Here is a tiny trained network, its code and every weight. The questions are about switching its units off for an input and a target symbol, where a switched-off unit gives its printed mean instead of its output.

import numpy as np


def w(rows, s, z=0):
    codes = np.array(rows[::2]) - 128.0
    scale = np.full(codes.shape[1], s)
    scale[-1] = z or s
    return codes * scale


def norm(h):
    return h / np.sqrt((h * h).mean(-1, keepdims=True) + 1e-5)


def f(y):
    return np.maximum(y, 0)


def softmax(a):
    e = np.exp(a - a.max(-1, keepdims=True))
    return e / e.sum(-1, keepdims=True)


def log_softmax(a):
    a = a - a.max(-1, keepdims=True)
    return a - np.log(np.exp(a).sum(-1, keepdims=True))


def net(x, mask):
    ids = ['αγδηλξφω'.index(c) for c in x.split()]
    T = len(ids)
    res = E[ids] + P[:T]
    r = norm(res)
    for j in range(3):
        rows = slice(3 * j, 3 * j + 3)
        q, k, v = (r @ M[0][rows].T for M in (Q, K, V))
        z = softmax(np.where(np.tri(T) > 0, q @ k.T / 3**0.5, -1e9)) @ v
        o = O[0][rows]
        res = res + np.where(mask[j], z, o[:, -1]) @ o[:, :-1]
    y = f(norm(res) @ A[0][:, :-1].T + A[0][:, -1])
    res = res + np.where(mask[3:15], y, B[0][:, -1]) @ B[0][:, :-1]
    return log_softmax(norm(res)[-1] @ U[:, :-1].T + U[:, -1])


Q, K, V, O, A, B = {}, {}, {}, {}, {}, {}
E = w([
[254,76,143,198],'α',
[92,250,98,204],'γ',
[156,234,132,234],'δ',
[228,38,142,50],'η',
[101,255,91,252],'λ',
[135,218,136,127],'ξ',
[140,137,97,154],'φ',
[154,12,4,151],'ω',
],0.0089)
P = w([
[72,96,171,64],'0',
[250,77,144,125],'1',
[140,138,162,220],'2',
[237,133,142,118],'3',
[127,102,138,214],'4',
[234,131,120,111],'5',
[119,130,132,213],'6',
[227,133,103,112],'7',
[106,120,120,186],'8',
[219,132,82,107],'9',
[92,136,114,168],'10',
[208,140,61,99],'11',
[76,142,110,147],'12',
],0.016)
Q[0] = w([
[219,201,15,106],'head 1',
[194,116,166,9],'head 1',
[89,185,125,197],'head 1',
[152,175,78,132],'head 2',
[182,150,133,106],'head 2',
[158,111,168,113],'head 2',
[198,153,111,83],'head 3',
[74,121,171,171],'head 3',
[121,63,116,73],'head 3',
],0.016)
K[0] = w([
[5,130,165,56],'head 1',
[154,117,226,97],'head 1',
[139,155,48,101],'head 1',
[86,127,153,83],'head 2',
[64,96,130,84],'head 2',
[135,120,125,113],'head 2',
[63,147,208,120],'head 3',
[218,157,60,108],'head 3',
[139,74,133,167],'head 3',
],0.016)
V[0] = w([
[130,150,170,183],'head 1',
[144,125,196,110],'head 1',
[127,6,91,119],'head 1',
[122,216,199,26],'head 2',
[58,135,135,94],'head 2',
[154,170,138,100],'head 2',
[223,190,131,110],'head 3',
[125,143,155,108],'head 3',
[154,114,99,80],'head 3',
],0.016)
O[0] = w([
[92,177,248,129,200],'head 1',
[112,155,160,21,112],'head 1',
[117,8,118,122,37],'head 1',
[126,138,63,81,253],'head 2',
[147,20,61,154,214],'head 2',
[155,157,68,68,132],'head 2',
[81,142,33,78,229],'head 3',
[154,127,100,103,165],'head 3',
[153,121,87,41,91],'head 3',
],0.013,0.004)
A[0] = w([
[67,97,78,67,107],'neuron 1',
[120,25,140,13,224],'neuron 2',
[113,189,136,88,83],'neuron 3',
[9,104,133,131,170],'neuron 4',
[36,152,144,30,155],'neuron 5',
[9,124,97,141,120],'neuron 6',
[52,43,82,158,200],'neuron 7',
[173,156,124,129,54],'neuron 8',
[126,193,165,122,254],'neuron 9',
[69,152,120,65,91],'neuron 10',
[70,150,128,45,74],'neuron 11',
[112,158,139,86,120],'neuron 12',
],0.014,0.0059)
B[0] = w([
[93,110,180,223,167],'neuron 1',
[10,245,169,123,212],'neuron 2',
[188,132,141,92,174],'neuron 3',
[138,64,138,156,195],'neuron 4',
[241,130,172,79,189],'neuron 5',
[134,54,184,119,206],'neuron 6',
[134,88,206,68,213],'neuron 7',
[151,57,160,152,150],'neuron 8',
[58,112,178,71,254],'neuron 9',
[217,149,178,173,164],'neuron 10',
[198,134,183,150,155],'neuron 11',
[128,127,158,126,156],'neuron 12',
],0.012,0.0088)
U = w([
[35,134,74,84,104],'α',
[129,168,1,64,146],'γ',
[213,144,71,133,216],'δ',
[131,85,91,54,131],'η',
[18,218,149,190,7],'λ',
[162,191,132,57,80],'ξ',
[173,169,177,206,185],'φ',
[82,56,164,194,136],'ω',
],0.016,0.0018)

Each question gives the input, a string of symbols that net reads in full, and the target symbol t.
The units are the heads (3 rows each of Q, K, V and O) and the neurons (one row each of A and B). Each row of codes is followed by its name. A weight is (code - 128) times the scale printed after its matrix; where a second scale follows, it is the last column's (O, A, B and U).
mask holds one flag per unit, heads first, then neurons. A switched-off unit (its flag False) gives its mean, the last column of its rows in O or B, instead of its output. The means were averaged over made-up inputs and are rounded, as every weight is.
A unit's drop is (log p(t) with every unit on - log p(t) with that unit switched off) / (log p(t) with every unit on - log p(t) with every unit switched off).
The circuit of an input: a set's keep is (log p(t) with only the set's units on - log p(t) with every unit switched off) / (log p(t) with every unit on - log p(t) with every unit switched off). Starting from the 12 units with the biggest drops (on a tie, the unit counted first), units are removed one at a time, each time the one whose removal leaves the highest keep (on an exact tie, the one counted first), for as long as the keep stays at least 0.8.
circuit, biggest first: the units of the circuit, biggest drop first
most important unit: the unit with the biggest drop
top k neurons: the k neurons with the biggest drops, biggest first
which heads matter: for each layer, one digit per head in row order, 1 if its drop is at least 0.15 and else 0, layers parted by /
input α λ η λ λ λ ξ λ λ λ, target λ: most important unit => head 2
input ω γ δ ω λ δ ω η, target ω: circuit, biggest first => head 1; head 2
input ξ δ λ ω ξ ξ λ λ ξ δ, target γ: which heads matter => 010
input λ φ ω ω λ λ λ λ λ λ δ λ, target φ: which heads matter => 111
input ω ξ ω δ δ ξ ξ α, target ω: circuit, biggest first => head 1; head 2
input ω λ ω ω η φ γ ω λ ξ φ δ, target ω: which heads matter => 100
input λ η α, target λ: which heads matter => 010
input γ λ λ λ η α η ξ φ λ, target δ: circuit, biggest first => head 2; head 3; neuron 2
input λ δ λ ξ ω ξ φ λ δ ω φ η λ, target φ: which heads matter => 011
input δ α λ ω η ξ ξ φ λ γ ξ λ γ, target ξ: circuit, biggest first => head 3; neuron 5; head 2
input δ γ ω λ η, target λ: which heads matter => 000
input η λ δ λ γ δ α γ ξ δ, target α: circuit, biggest first => head 1; neuron 2
input ω λ δ ω λ η η α φ λ λ γ, target ω: which heads matter => 100
input φ λ ξ α λ γ λ δ, target η: which heads matter => 111
input λ γ φ ω γ φ ξ λ λ λ α δ, target φ: which heads matter => 111
input γ λ ξ γ δ φ, target δ: which heads matter => 011
input η ξ φ ξ, target α: which heads matter => 100
input λ λ φ γ γ ω δ γ γ ω γ, target ω: which heads matter => 101
input α ξ δ γ ξ λ ξ ω α φ γ φ φ, target φ: top 2 neurons => neuron 10; neuron 1
input ξ λ γ ξ ξ, target ξ: circuit, biggest first => head 3; head 1; neuron 5
input λ ξ λ γ δ λ ξ φ, target φ: most important unit => head 3
input ξ ω ξ ω λ λ γ ω ω α δ, target ω: circuit, biggest first => head 1
input ω λ δ γ ξ γ φ ξ λ ξ δ ξ δ, target ξ: circuit, biggest first => head 3; head 2; neuron 5
input η λ ξ ξ γ ω η ξ ω λ, target α: circuit, biggest first => head 1; neuron 2
